Look-ups in named tables: a row name and a column name give one cell, copied from the table.

muf:
|  | lodene | tepupov | dofarab | tofatar | menoki | pip |
|---|---|---|---|---|---|---|
| turu | 14.6 | 39.4 | 81.5 | 56.4 | 46.2 | 55.1 |
| segof | 17.5 | 46.1 | 27.7 | 42.5 | 30.1 | 42.2 |
| setug | 18.3 | 54.1 | 29.7 | 28.3 | 48.7 | 65.6 |
| dof | 25.7 | 58.1 | 15.5 | 59.7 | 73.6 | 50.8 |
| zut | 15.6 | 15.2 | 27.4 | 67.8 | 33.2 | 28.6 |
| tadakim | 56.5 | 17.9 | 31.8 | 63.1 | 16.8 | 46.7 |
| meluk | 23.8 | 42.9 | 31.8 | 76.6 | 57.5 | 36.7 |
| mul | 59.4 | 80.4 | 16.1 | 32.2 | 43.5 | 37.3 |
| teratu | 17.6 | 79.7 | 30.3 | 49.7 | 11.7 | 13.3 |
| pov | 66.3 | 16.1 | 58.8 | 48.2 | 63.1 | 29.9 |
| kugoguz | 64.0 | 11.6 | 46.6 | 76.7 | 38.6 | 63.2 |
| kadaf | 51.0 | 9.3 | 59.3 | 8.9 | 79.3 | 78.5 |
| led | 52.9 | 29.3 | 55.1 | 19.8 | 59.3 | 64.8 |
| fimos | 29.0 | 74.1 | 46.5 | 45.3 | 7.3 | 37.2 |

dofarab of pov is 58.8
tepupov of meluk is 42.9
dofarab of dof is 15.5
tepupov of zut is 15.2
lodene of mul is 59.4
tofatar of segof is 42.5
tofatar of pov is 48.2
tepupov of kadaf is 9.3
Which row has the largest pip? kadaf

begebot =
|  | nada | damisu |
|---|---|---|
| bifepit | 198 | 64 |
| tor | 190 | 155 |
| deno | 83 | 151 |
| viti | 212 | 186 |
| bogesu | 208 | 199 |

tor, nada => 190
viti, damisu => 186
bifepit, nada => 198
bogesu, damisu => 199
viti, nada => 212
bifepit, damisu => 64
deno, nada => 83
tor, damisu => 155
deno, damisu => 151
bogesu, nada => 208
Which row has the largest nada? viti

tudif:
|  | kalo | komes |
|---|---|---|
| pafo | 15.6 | 83.8 |
| rom | 40.2 | 63.4 |
| ver | 73.5 | 75.6 |

What is the kalo of ver in tudif?
73.5
What is the komes of pafo in tudif?
83.8
What is the kalo of pafo in tudif?
15.6
What is the komes of rom in tudif?
63.4
What is the kalo of rom in tudif?
40.2
What is the komes of ver in tudif?
75.6

sog =
cols = febed, kanero, rin, panutak, zar, seg, lasipom
bop: [132, 108, 159, 107, 226, 148, 114]
kanoka: [150, 138, 87, 149, 132, 143, 141]
nub: [154, 148, 74, 164, 141, 93, 68]
difeza: [158, 140, 122, 142, 133, 112, 79]
miz: [156, 145, 62, 150, 118, 42, 52]
fuzuso: [118, 86, 138, 164, 142, 130, 105]
gil: [157, 89, 163, 103, 119, 204, 180]
rur: [147, 135, 99, 152, 162, 103, 65]
poza: [110, 106, 153, 98, 189, 90, 103]
zaz: [111, 89, 166, 126, 200, 169, 149]
sez: [151, 106, 62, 189, 128, 153, 90]
gomepav: [152, 156, 91, 172, 86, 112, 128]

What is the zar of sez in sog?
128
What is the kanero of kanoka in sog?
138
What is the febed of kanoka in sog?
150
What is the zar of poza in sog?
189
What is the panutak of nub in sog?
164
What is the seg of difeza in sog?
112
What is the seg of sez in sog?
153
What is the panutak of rur in sog?
152
What is the febed of gomepav in sog?
152

doko:
           guf  tomode
vatot    -4218    8442
mivep    -3374   -1783
guz       9406   -1357
figufem    234    5292
muzegu    1500    9217
daz       6626   -5600
venugav   3846    6119

tomode of muzegu = 9217
guf of daz = 6626
tomode of daz = -5600
guf of muzegu = 1500
guf of vatot = -4218
tomode of vatot = 8442
guf of guz = 9406
guf of venugav = 3846
tomode of venugav = 6119
tomode of figufem = 5292
tomode of guz = -1357
guf of mivep = -3374
guf of figufem = 234
tomode of mivep = -1783

keb =
|  | dev | zir | zozal | rika | rugira | demeso | folokot | ber | nusimuf | sas |
|---|---|---|---|---|---|---|---|---|---|---|
| tuge | 75 | 70 | 54 | 56 | 29 | 52 | 53 | 63 | 60 | 48 |
| vuzabem | 52 | 75 | 34 | 59 | 53 | 49 | 41 | 46 | 41 | 63 |
| kemil | 39 | 77 | 47 | 70 | 52 | 58 | 52 | 20 | 61 | 49 |
| tun | 50 | 73 | 34 | 57 | 53 | 48 | 41 | 45 | 44 | 61 |
| bosa | 54 | 64 | 57 | 55 | 50 | 50 | 58 | 54 | 51 | 37 |
| tabal | 37 | 75 | 57 | 63 | 43 | 60 | 55 | 23 | 61 | 45 |
| nam | 38 | 75 | 59 | 61 | 42 | 61 | 53 | 24 | 61 | 42 |

vuzabem, ber -> 46
tuge, zozal -> 54
tabal, folokot -> 55
tabal, ber -> 23
tun, rugira -> 53
nam, nusimuf -> 61
tun, dev -> 50
nam, rugira -> 42
tun, zir -> 73
tabal, rika -> 63
vuzabem, nusimuf -> 41
nam, sas -> 42
tabal, demeso -> 60
tabal, zir -> 75
tuge, zir -> 70
bosa, rugira -> 50
Row with the largest dev: tuge

mura
|  | gonut | tidi | mepus | lig | zami | lirep | fuz | piviz |
|---|---|---|---|---|---|---|---|---|
| zovu | 5.17 | 3.75 | 4.25 | 6.51 | 3.84 | 8.93 | 5.59 | 3.56 |
| veri | 5.19 | 5.63 | 3.10 | 2.32 | 5.38 | 1.95 | 7.04 | 3.33 |
| nunofu | 5.18 | 5.77 | 3.53 | 2.19 | 3.80 | 4.39 | 7.64 | 4.69 |
| kebuno | 5.19 | 3.81 | 3.93 | 6.41 | 4.98 | 8.84 | 4.18 | 6.01 |
| gemake | 5.18 | 5.15 | 2.55 | 4.17 | 8.04 | 2.36 | 1.35 | 6.05 |

What is the fuz of kebuno in mura?
4.18
What is the lirep of kebuno in mura?
8.84
What is the gonut of gemake in mura?
5.18
What is the gonut of zovu in mura?
5.17
What is the fuz of zovu in mura?
5.59
What is the piviz of gemake in mura?
6.05
What is the fuz of nunofu in mura?
7.64
What is the tidi of zovu in mura?
3.75
What is the mepus of nunofu in mura?
3.53
What is the mepus of gemake in mura?
2.55
What is the fuz of gemake in mura?
1.35
What is the fuz of veri in mura?
7.04
What is the mepus of kebuno in mura?
3.93
What is the zami of gemake in mura?
8.04
What is the gonut of veri in mura?
5.19
What is the gonut of kebuno in mura?
5.19
Row with the largest mepus: zovu

